Rows with their classes:
[-0.20 -1.14 -0.56  0.95 -0.38  0.39 -0.10 -0.26  1.84  1.62  0.32 -0.14
  0.14 -0.78 -0.96  0.08  0.35 -0.08 -1.58  0.49 -0.01 -0.41  1.09 -0.10
  0.38  0.11 -0.43  0.33 -0.96 -0.01 -0.28  0.47 -0.38  0.38 -0.77  0.02
 -1.74  0.85  0.16] -> q899
[-0.02 -0.62 -1.10  0.28 -0.23  0.33 -1.30  0.10  2.20  1.54  0.88  0.81
  0.22 -1.37 -0.65 -0.93  0.00  0.92 -2.14  1.52  1.40 -0.28  1.53 -0.41
  0.56  0.33 -0.04 -0.52  0.09  0.53 -0.13  0.33  0.88  0.54 -1.46  0.50
 -2.22  1.26 -0.44] -> q899
[ 0.25 -0.30 -0.92  0.54  0.49  0.57 -0.18 -0.12  0.05  1.00  1.33  0.20
 -0.54 -0.18 -0.70  0.13  0.14  0.76 -1.58  1.33  1.29 -0.56  2.33 -0.39
  0.01  0.07  0.20  0.60 -0.66 -0.07  0.66  1.05  0.29 -0.01 -1.51  0.03
 -2.19  0.14  0.36] -> q899
[-0.34 -0.80 -0.71  0.41  0.06 -0.94 -1.16 -0.77 -0.24  1.22  0.12 -0.07
  0.09  0.87 -0.27  1.51  0.92  1.56 -0.89 -0.03  0.45 -0.12  0.38 -0.44
  1.12  0.02  0.02 -0.12 -0.44  0.31 -0.61  0.52  0.76 -0.27 -1.93  0.10
 -0.68 -0.11 -0.42] -> q899
[-0.01 -1.16  0.32 -1.48 -0.95 -0.33 -0.16 -0.07  2.54  0.55 -0.75  0.52
  0.78 -1.13 -0.15  0.41 -0.21  0.16 -1.32 -0.07 -0.24  0.23 -2.14  0.10
  1.75  0.62 -0.30 -0.96  1.19  0.18 -1.09  0.56  0.65  0.59 -0.31  0.52
  0.03  1.50 -0.75] -> Q865
[ 0.13 -2.37 -1.09  0.45 -0.87 -0.21 -1.15 -0.25  1.31  1.97 -0.13  0.54
  1.63 -1.44 -0.32  0.02  0.59  0.69 -2.60 -0.18  1.23  0.04 -0.95  0.34
  1.95  0.12 -0.60 -0.49  0.52  0.08 -1.16  0.35  1.61  1.28 -1.63  1.74
 -1.53  1.50 -0.99] -> Q865
[-0.42 -0.03 -1.51  0.94  0.10  0.94 -1.50 -0.12  1.77  0.91  1.59  0.70
 -0.60 -0.34 -1.00 -0.11  0.84  0.94 -1.97  1.55  1.65 -0.63  3.77 -0.55
 -0.18  0.14 -0.60  0.51 -2.05  0.31  0.83  0.61 -0.01  0.77 -1.34 -0.07
 -2.85  0.42  0.41] -> q899
[ 0.35 -2.81 -3.22  1.14 -0.55 -0.35 -2.73 -0.75 -5.95  2.17  1.06  0.88
  2.91 -1.14  0.88 -0.31  0.34  2.11 -3.98  1.02  4.17  0.23  0.52  1.57
  1.83  1.07 -1.74 -1.81  1.86  0.62 -0.21  0.76  5.29  1.15 -4.54  4.85
 -2.19  0.59 -1.00] -> Q865
[ 0.01 -1.78 -1.01  0.17 -1.05 -0.34 -1.04 -0.78 -0.34  0.77 -0.52  1.05
  1.80 -1.18 -0.37 -1.19  0.14  1.12 -2.44 -0.02  1.54 -0.07 -1.22  0.57
  1.39  0.66 -0.64 -0.78  1.28  0.34 -1.37  0.26  2.84  0.92 -2.06  2.10
 -0.80  1.20 -1.02] -> Q865
[-0.18 -1.16 -0.26  0.37 -0.67 -0.11 -0.86  0.21  1.57  0.69 -0.55  0.67
  1.24 -1.14  0.12  0.14 -0.04  0.75 -1.82  0.48  0.52  0.43 -1.68  0.53
  1.65  0.29 -0.16 -0.56  0.75  0.10 -1.65 -0.02  0.53  0.68 -0.86  1.02
 -0.34  1.22 -0.77] -> Q865
[-0.12 -1.38  0.92  0.11 -0.65 -0.27  0.09 -0.76  2.92  1.34 -0.90 -0.28
  0.97 -0.88 -0.23  0.75 -0.03 -0.16 -1.09 -0.18 -0.61  0.82 -2.15  0.20
  1.52  0.70 -0.29  0.16  0.85  0.43 -1.51 -0.40  0.12  0.79  0.35  0.01
  0.88  1.43 -0.61] -> Q865
[-0.29 -0.28 -0.23 -0.33 -0.26  0.07 -0.58 -0.38  1.21  0.54  0.23  0.27
  0.34 -0.33 -0.73  0.21  0.20  0.38 -1.49  0.38  0.27  0.34  0.10 -0.09
  0.90  0.03  0.04  0.01 -0.04 -0.20 -0.64  0.29  0.75  0.59 -0.62  0.18
 -0.81  0.66 -0.62] -> Q865
[-0.06 -1.62  1.01  0.01 -0.82 -0.07 -0.03 -0.70  3.93  2.42 -1.13 -0.98
  0.90 -0.75 -0.89  0.60  0.48 -1.26 -1.14 -1.59 -1.20  0.77 -2.52 -0.01
  1.71 -0.44  0.50  0.73 -0.36  0.14 -1.57  0.84 -0.82  0.47  1.20 -0.37
  0.28  1.41  0.02] -> Q865
[ 0.09 -0.14 -0.42  0.04 -0.91  0.48 -0.01 -0.36  1.91 -0.08  0.15  1.25
  0.45 -1.25 -0.43  0.74 -0.74  0.69 -1.27  0.65  0.81  0.00  0.73 -0.22
  0.75  0.21 -0.40 -0.18  0.52  0.05 -0.39 -0.08  1.67  0.76 -1.03  0.87
 -1.35  0.91 -0.24] -> q899
[-0.19  0.12 -0.54  0.84 -0.17  0.32 -0.75 -0.93  3.73  0.26 -0.12  1.70
 -0.08 -1.01 -1.48  0.97  1.03  0.97 -1.52  0.74  0.54  0.00  0.36 -0.60
  2.86  0.09 -0.60  0.29 -0.22  0.61 -1.58 -0.50  1.31  0.28 -1.98 -1.10
 -1.75  1.40  0.32] -> q899
[ 0.01 -0.94  0.27 -0.33 -0.89  0.25 -0.01 -0.10  1.37  0.98 -0.79  0.51
  1.12 -1.02  0.14 -0.19 -0.15  1.40 -0.98 -0.09  0.08  0.73 -1.98 -0.39
  0.86  0.14 -0.32 -0.13  0.62  0.42 -0.97 -0.28  0.98  0.55 -0.11  0.89
  1.04  0.95 -0.59] -> Q865
[ 0.06 -0.05  2.20 -0.47 -0.50  0.38  1.74 -0.11  6.80  2.35 -0.26 -1.18
 -1.38 -0.37 -1.57  0.80  0.59 -1.58  0.21 -0.73 -3.25  1.13 -0.22 -0.61
  0.98 -0.95  0.61  2.13 -1.63 -0.54 -1.45 -0.98 -4.60  0.16  2.64 -3.19
  0.03  1.58  0.35] -> Q865
[ 0.04 -0.76 -0.80  0.55 -0.84  0.54 -0.21  0.14  2.58  1.35  0.73  0.34
  0.92 -1.40 -0.32 -0.39  1.37  0.28 -1.80  1.85  0.84  0.33  2.31 -0.02
 -0.03  0.03  0.12  0.12  0.16  0.14  0.32  0.28  0.36  1.04 -0.40  0.69
 -2.22  1.48 -0.39] -> q899
[ 0.27 -2.90 -2.21  0.64 -0.41  0.08 -2.45 -0.45 -4.68  1.57  0.40  1.33
  2.01 -1.54  0.59 -0.28  0.13  1.94 -3.37  0.81  3.62 -0.78  0.58  0.81
  0.98  1.18 -0.72 -1.43  1.86  0.61 -0.34  1.21  4.26  0.86 -3.57  3.84
 -1.89  0.11 -0.63] -> Q865
[ 0.11 -0.34 -1.45  0.23  0.59  0.20 -0.60 -0.34 -2.80 -0.27  0.36  0.26
  0.16  0.17 -0.11  0.35  0.67  0.90 -1.82  0.45  1.22 -0.87  1.39  0.31
  0.31  0.21 -0.64  0.12 -0.22  0.50  0.29  1.04  1.49 -0.11 -2.75  1.12
 -1.06 -0.50  0.10] -> q899
[ 0.47 -1.29 -0.46  0.35 -0.30  0.82 -0.05  0.21  1.43  1.94  0.86 -0.77
  0.14 -1.08 -0.07 -1.10 -0.43 -0.45 -1.36  1.62  1.28  0.45  1.43  0.00
 -0.41  0.50  0.44  0.98 -0.20 -0.33  0.43  0.14 -0.14  0.47 -0.10  1.29
 -1.81  0.95 -0.49] -> q899
[ 0.73 -2.45 -1.47  0.48 -0.72 -0.31 -1.63 -0.64 -2.11  2.37  0.50  0.12
  1.71 -1.32 -0.06 -0.32  0.27  0.88 -2.52  0.63  2.18  0.52  0.28  1.14
  0.36  0.23 -0.36 -0.58  0.85 -0.23 -0.27  1.27  2.43  0.72 -1.90  2.95
 -1.22  0.68 -0.81] -> Q865
[-0.25 -2.03  0.18  0.10 -1.13 -0.34 -1.09 -0.01  1.57  1.74 -0.86  0.02
  1.86 -1.35 -0.18 -0.29 -0.57  0.18 -1.78 -0.49  0.11  0.68 -1.43  0.33
  1.55  0.32 -0.41 -0.60  1.87  0.15 -1.37  0.01  1.30  0.93 -0.21  1.59
  0.00  1.94 -1.18] -> Q865
[ 0.39 -0.33  1.60 -0.08 -0.68 -0.12  1.74 -0.03  6.73  2.04 -1.01 -1.38
 -0.19 -0.71 -1.21  0.56 -0.13 -1.41  0.18 -1.30 -2.76  1.05 -1.77 -0.44
  1.33 -0.61  0.64  1.48 -1.14 -0.33 -1.50 -0.51 -2.93  0.32  2.16 -2.00
  0.55  1.78 -0.46] -> Q865
[ 0.47 -1.00 -0.75  0.42 -0.28 -0.03 -0.39 -0.96  1.88  2.48  0.66  0.67
 -0.10 -0.84 -0.67  0.66  1.21  0.85 -2.07  0.51  0.50  0.11  0.05  0.48
  2.13  0.05 -0.44 -0.26 -0.19  0.15 -1.55  0.70  0.82  0.75 -1.51 -0.28
 -1.73  0.75 -0.86] -> q899
[-0.59 -1.33 -0.26 -0.05 -0.97 -0.26 -0.48 -0.83  1.99  0.69 -0.63  1.12
  1.46 -0.98 -0.16 -0.25  0.14  1.07 -2.31 -0.21  0.60 -0.03 -2.04  0.14
  2.63  0.59 -0.77 -0.46  1.21  0.84 -1.93  0.08  2.15  1.42 -1.40  0.94
 -0.51  1.36 -0.35] -> Q865
[ 0.04 -0.78  0.87 -1.28 -2.64  0.30  0.79  0.73  3.71  1.49 -0.74 -0.88
  0.42 -0.97  0.25 -0.88 -0.92 -1.11  0.17 -0.50 -1.01  1.56 -0.99  0.12
 -0.66 -0.26  0.96  0.47  0.31 -0.36 -0.47 -0.41 -1.72  0.78  2.68 -0.14
 -0.24  1.46 -0.53] -> Q865
[-0.62 -1.85  0.55 -0.94 -3.25  0.37  0.92  0.03  5.83  2.57  0.05 -0.55
  0.59 -1.54 -0.71  0.31  0.17 -0.73 -1.22 -0.77 -1.46  1.12 -1.50 -0.03
  0.73 -0.20  0.62  0.55 -0.33 -0.29 -1.34 -0.40 -1.92  0.71  1.14 -0.45
 -0.20  1.70 -0.77] -> Q865
[ 1.02 -1.48  0.20  0.40 -0.32  0.08 -0.06 -0.26 -0.57  1.67 -0.39 -0.62
  1.08 -0.06  0.21 -0.09  0.07  0.18 -0.74 -1.01  0.33  0.33 -2.08  0.58
  1.52 -0.37  0.14 -0.19  0.58 -0.04 -0.99 -0.03  0.20  0.29 -0.48  1.04
  0.18  0.62 -0.69] -> Q865
[-0.36  0.11  0.35 -0.20 -0.68  0.17 -0.11  0.07  5.78  0.29 -0.61  1.16
 -0.04 -1.62 -1.09  0.74  0.30  0.14 -0.91  0.64 -0.41  0.25 -0.78 -0.62
  2.28 -0.33 -0.23  0.37  0.09 -0.33 -1.56 -0.16  0.08  0.56 -1.01 -1.26
 -1.09  3.46 -0.46] -> q899
[ 0.30 -1.70 -0.44  0.50 -1.07  0.59 -0.21 -0.36  2.75  2.53  0.27  0.40
  1.10 -1.51 -1.28 -0.18 -0.15 -0.13 -2.22  0.51  0.44  0.47 -0.59  0.16
  0.95  0.24  0.47  0.58 -0.10 -0.58 -0.49  0.37 -0.28  0.37 -0.26  0.45
 -2.15  1.42 -0.36] -> q899
[ 0.30 -0.41 -0.81  0.57 -0.37  0.40 -0.09 -0.13  4.21  1.21  0.13  0.56
 -0.12 -1.29 -1.24  0.31  0.32 -0.24 -1.57  1.36  0.46  0.58  2.29 -0.06
  0.38  0.17  0.28  0.46 -0.61 -0.14 -0.71  0.42 -0.62  0.45  0.24 -0.89
 -2.28  1.14  0.03] -> q899
[ 0.31 -0.55 -0.06  0.34 -0.33  0.25  0.28 -0.37  3.69  1.95  0.20  0.26
  0.03 -0.99 -0.94  0.42  0.45  0.35 -1.28  0.65  0.15  0.01  0.47 -0.33
  1.29  0.11  0.14  0.50 -0.55 -0.01 -0.27  0.46 -0.31  0.50 -0.41 -0.65
 -1.37  0.63 -0.90] -> q899
[ 0.13 -3.01 -2.08  0.82 -0.74 -0.29 -2.53 -0.79 -3.84  1.60  0.52  1.16
  2.52 -1.24 -0.02  0.23  0.41  2.32 -3.30  0.41  3.14 -0.96 -0.18  1.46
  1.50  0.82 -1.07 -1.77  1.56  0.70 -0.90  1.22  3.46  0.84 -3.97  3.25
 -1.22  0.92 -1.10] -> Q865
[ 0.02 -0.22 -0.07  0.54 -0.21  0.02 -0.12 -0.69  1.99  0.50 -0.43  0.70
  0.20 -0.33 -0.99  0.80  0.62  0.71 -0.78 -0.10 -0.35 -0.08 -1.37 -0.40
  1.38  0.33 -0.61  0.28  0.13 -0.02 -0.96 -0.08  0.93  0.48 -2.52 -0.74
 -0.40  0.90 -0.18] -> q899

Rows with their classes:
[ 1.90  0.39 -1.95 -1.20  0.94  0.49  0.45  3.67  0.79  0.78  1.88 -0.13
 -0.15  1.67  0.13 -0.16  0.61 -1.14 -0.05  0.97 -1.27 -0.54 -0.02 -0.42
  1.35 -1.13 -1.43 -0.56 -0.43 -0.59 -0.20 -0.76 -0.83  0.33 -0.82  1.79
 -0.61  0.59 -0.11] -> <25>
[-0.16 -0.10  0.53 -0.61 -0.17  0.15 -0.28  2.55 -0.46 -0.31  0.96 -0.56
  1.19  0.62 -0.51 -0.87 -0.94  0.22 -0.52  0.21 -1.42  0.78  0.39 -0.31
 -0.31 -0.34 -1.00 -1.42  0.18 -1.34 -0.23  0.50  1.30 -2.07 -0.40 -0.05
 -1.81  0.12 -0.58] -> <28>
[ 0.41  0.78  0.07  0.80  0.75  1.09  0.78  1.68 -1.14  0.88  0.86  1.05
  1.71  1.51  0.37 -0.70 -0.63 -0.85  2.36 -0.49 -0.78 -0.58  0.34  0.58
  1.07 -1.91 -1.39 -1.29 -0.36 -0.04  0.75 -2.21  0.82 -0.30  1.10  1.23
 -0.56  0.91  1.56] -> <25>
[-0.28 -1.44 -0.01 -0.31 -0.48  0.54  0.59  1.11 -0.98 -1.37  1.18  0.61
  0.69  2.28  0.14  0.18 -0.16  0.32  1.74  0.18  0.43  1.09  1.28 -0.33
 -0.59 -1.21 -0.23 -0.58 -1.15  0.33 -0.77 -1.60  2.41  0.04 -2.63  0.78
 -2.11  0.76 -1.87] -> <12>
[ 0.94 -1.43 -0.62 -0.68 -0.73  0.17  0.03  3.06 -2.47 -1.45  1.00  1.05
  0.91  1.13  1.37  0.50  0.33  0.81 -0.33  2.44 -1.86  1.57  0.69 -1.81
 -0.50 -0.75  0.33  0.26 -0.59 -0.16 -0.07  0.82  0.98 -1.33 -1.01  0.80
 -0.70 -0.10 -3.23] -> <33>
[-1.03 -0.34 -1.36 -1.12  0.12  0.30  0.90 -2.36 -1.34  0.65  2.43 -0.36
  1.22  0.78 -0.95 -0.36  0.01 -1.26  1.37  0.44 -1.15 -0.62  0.32 -2.49
  0.76  0.20 -0.29 -0.11 -0.56 -0.97 -0.40 -1.65  1.43 -0.56 -3.58 -1.15
  0.85  0.90 -0.03] -> <32>
[-1.76 -1.25  0.45 -1.20 -0.22  0.46 -0.41 -2.10  1.32 -2.04 -1.17 -0.74
  2.24  0.71 -0.33 -0.08 -0.49  1.37 -0.63  0.86 -1.24  3.21  0.55 -1.19
 -1.91 -0.38 -0.03 -1.33 -1.31  0.13 -1.00 -1.02  1.56 -1.28 -1.93 -1.83
 -2.22 -0.67 -2.06] -> <33>
[ 0.07 -0.53  0.90 -0.42 -0.02  1.49 -0.47  0.23 -2.54 -1.42  0.34 -0.83
  0.83  1.03  0.49  0.38  0.75 -1.35  3.10  0.28  0.94  0.55  1.53  1.04
  1.57 -0.15 -0.37  0.12 -0.71  0.54  0.53 -2.30  2.00 -0.75 -2.21 -0.29
 -0.57 -0.24  0.88] -> <18>
[-0.32  0.01 -2.08 -0.27  0.89  0.69  1.18 -1.86 -1.13  1.41  1.90  0.17
  0.97  0.96 -0.27 -0.28 -1.31 -1.10  1.65  0.10 -1.25  0.01 -1.81 -0.48
  0.15  0.14 -0.47 -0.11 -1.38 -0.07 -0.67 -1.73  1.30 -0.39 -1.05 -0.49
  0.68  0.55 -0.22] -> <25>
[-0.99 -0.16 -1.67 -0.14  1.25  0.64  1.10  6.68  0.83  2.22  1.64 -0.32
  0.38 -0.17  0.49 -0.75 -0.88 -1.73  0.96 -0.73  0.04 -4.25 -0.84 -0.08
 -0.89  0.09 -1.24 -0.34 -1.54 -0.16 -0.10 -2.03  0.49  0.60 -0.09  0.25
  0.39  0.48  1.18] -> <25>
[ 0.11  0.45  0.45 -0.66  4.98  0.51  0.81  2.23  1.04 -1.39 -3.02 -0.55
  0.32  1.50  0.23  0.05 -1.29 -0.11  1.05  0.60 -0.28  0.93  0.81  0.11
 -1.16 -0.54  0.51 -1.37  0.52 -0.20 -0.28  0.43  1.64 -0.09 -0.39 -1.69
 -1.56 -0.82 -0.28] -> <28>
[ 0.86  0.21 -0.74  0.67 -0.80  0.61  0.86 -2.79 -1.05 -0.77 -1.59 -0.73
  1.61  1.49  0.46  0.52 -2.19 -1.19  3.23 -0.18  1.05  0.65  0.23  0.79
 -1.73  0.57  0.57 -0.60  0.10  1.09 -0.05 -1.31  2.30 -0.84 -0.16 -3.04
 -0.71 -0.30 -0.19] -> <34>
[ 0.13 -0.16 -1.05 -0.05 -1.52  0.33 -0.19 -2.25 -0.78 -0.56  1.66  0.39
  2.85  1.44  0.44  0.96 -0.67  0.29  0.32  1.12 -1.32  0.53  0.30 -1.53
 -0.57  4.95  0.94 -1.40 -1.44  0.24  0.08 -0.88  2.30 -1.21 -0.64 -1.15
 -1.31 -1.12 -1.40] -> <33>
